Here is a tiny trained network, its code and every weight. The questions are about switching its units off for an input and a class, where a switched-off unit gives its printed mean instead of its output.

import numpy as np


def w(rows, s, z=0):
    codes = np.array(rows[::2]) - 128.0
    scale = np.full(codes.shape[1], s)
    scale[-1] = z or s
    return codes * scale


def norm(h):
    return h / np.sqrt((h * h).mean(-1, keepdims=True) + 1e-5)


def f(y):
    return y / 2 * (1 + np.tanh(0.7978845608 * (y + 0.044715 * y**3)))


def log_softmax(a):
    a = a - a.max(-1, keepdims=True)
    return a - np.log(np.exp(a).sum(-1, keepdims=True))


def net(x, mask):
    res = np.array(x, float).reshape(1, 5) / 4 @ E
    u = 0
    for l in range(2):
        y = f(norm(res) @ A[l][:, :-1].T + A[l][:, -1])
        res = res + np.where(mask[u : u + 3], y, B[l][:, -1]) @ B[l][:, :-1]
        u += 3
    return log_softmax(norm(res)[-1] @ U[:, :-1].T + U[:, -1])


A, B = {}, {}
E = w([
[185,198,169,116,161,215,135,159,153],'x0',
[123,145,164,159,80,119,163,136,17],'x1',
[115,133,121,111,119,126,166,137,132],'x2',
[106,137,119,127,119,148,115,131,121],'x3',
[116,167,166,10,191,89,46,167,144],'x4',
],0.0013)
A[0] = w([
[181,204,176,131,167,216,148,166,189,117],'0.n0',
[163,193,188,143,127,168,146,174,84,4],'0.n1',
[112,181,211,98,134,84,117,196,3,2],'0.n2',
],0.0044,0.0033)
B[0] = w([
[147,131,135,140,70,105,161,99,1,251],'0.n0',
[153,220,225,170,190,170,141,241,137,143],'0.n1',
[114,76,63,205,29,100,145,63,144,205],'0.n2',
],0.0043,0.0027)
A[1] = w([
[160,210,220,235,180,229,197,255,173,6],'1.n0',
[161,195,227,44,184,154,153,170,21,38],'1.n1',
[142,145,140,193,52,119,153,122,40,107],'1.n2',
],0.0037,0.002)
B[1] = w([
[53,141,143,10,236,48,11,209,205,152],'1.n0',
[26,3,52,172,53,24,104,26,204,184],'1.n1',
[223,175,148,58,223,243,162,152,137,253],'1.n2',
],0.0038,0.004)
U = w([
[47,19,16,235,1,50,168,21,178,105],'0',
[238,218,169,97,165,241,242,139,13,19],'1',
[19,224,231,13,243,21,13,255,238,254],'2',
],0.0049,0.0027)

Each question gives the input, the list of numbers given to net, and the class t.
The units are the neurons (one row each of A and B). Each row of codes is followed by its name. A weight is (code - 128) times the scale printed after its matrix; where a second scale follows, it is the last column's (A, B and U).
mask holds one flag per neuron, layer by layer. A switched-off neuron (its flag False) gives its mean, the last column of its row in B, instead of its output. The means were averaged over made-up inputs and are rounded, as every weight is.
A unit's drop is (log p(t) with every unit on - log p(t) with that unit switched off) / (log p(t) with every unit on - log p(t) with every unit switched off).
The circuit of an input: a set's keep is (log p(t) with only the set's units on - log p(t) with every unit switched off) / (log p(t) with every unit on - log p(t) with every unit switched off). Starting from all 6 units, units are removed one at a time, each time the one whose removal leaves the highest keep (on an exact tie, the one counted first), for as long as the keep stays at least 0.8.
circuit, biggest first: the units of the circuit, biggest drop first
most important unit: the unit with the biggest drop
k most important neurons: the k neurons with the biggest drops, biggest first
k most important neurons of layer l: the k neurons of layer l with the biggest drops, biggest first
input [2,-1,-3,-4,3], class 0: circuit, biggest first => (1.n1)
input [5,7,2,-8,-3], class 2: circuit, biggest first => (0.n1; 1.n0)
input [2,0,-7,8,7], class 0: 2 most important neurons => (1.n2; 1.n0)
input [1,5,-6,7,7], class 1: 3 most important neurons => (0.n2; 1.n1; 1.n2)
input [-5,0,-7,-7,2], class 2: 2 most important neurons => (0.n2; 1.n1)
input [-6,7,2,-8,6], class 0: 2 most important neurons of layer 0 => (0.n2; 0.n0)
input [4,3,-2,0,-1], class 2: 2 most important neurons => (0.n1; 1.n0)
input [6,6,8,8,-4], class 2: circuit, biggest first => (1.n0; 0.n1)
input [6,-6,1,-5,8], class 0: circuit, biggest first => (1.n1; 0.n0)
input [1,6,7,8,-2], class 2: circuit, biggest first => (0.n1; 0.n0; 1.n0)
input [7,5,5,0,-7], class 2: circuit, biggest first => (1.n0; 0.n1)
input [-6,-6,-7,-2,1], class 2: 3 most important neurons => (0.n2; 1.n1; 0.n0)
input [8,-8,-5,2,3], class 0: 3 most important neurons => (1.n1; 0.n0; 0.n2)
input [5,2,-4,5,0], class 2: 2 most important neurons => (0.n1; 1.n0)
input [-3,3,0,-6,-1], class 1: most important unit => 1.n1
input [7,5,-1,-4,-8], class 2: 3 most important neurons => (1.n0; 0.n1; 0.n2)
input [-5,4,-5,-5,-6], class 1: 2 most important neurons => (1.n1; 0.n2)
input [5,-3,4,4,3], class 0: 2 most important neurons of layer 0 => (0.n2; 0.n0)
input [0,2,4,7,-7], class 1: 2 most important neurons of layer 0 => (0.n1; 0.n2)
input [3,-5,-6,0,2], class 0: most important unit => 0.n2
input [3,4,-6,-8,-7], class 2: 2 most important neurons => (1.n0; 0.n2)
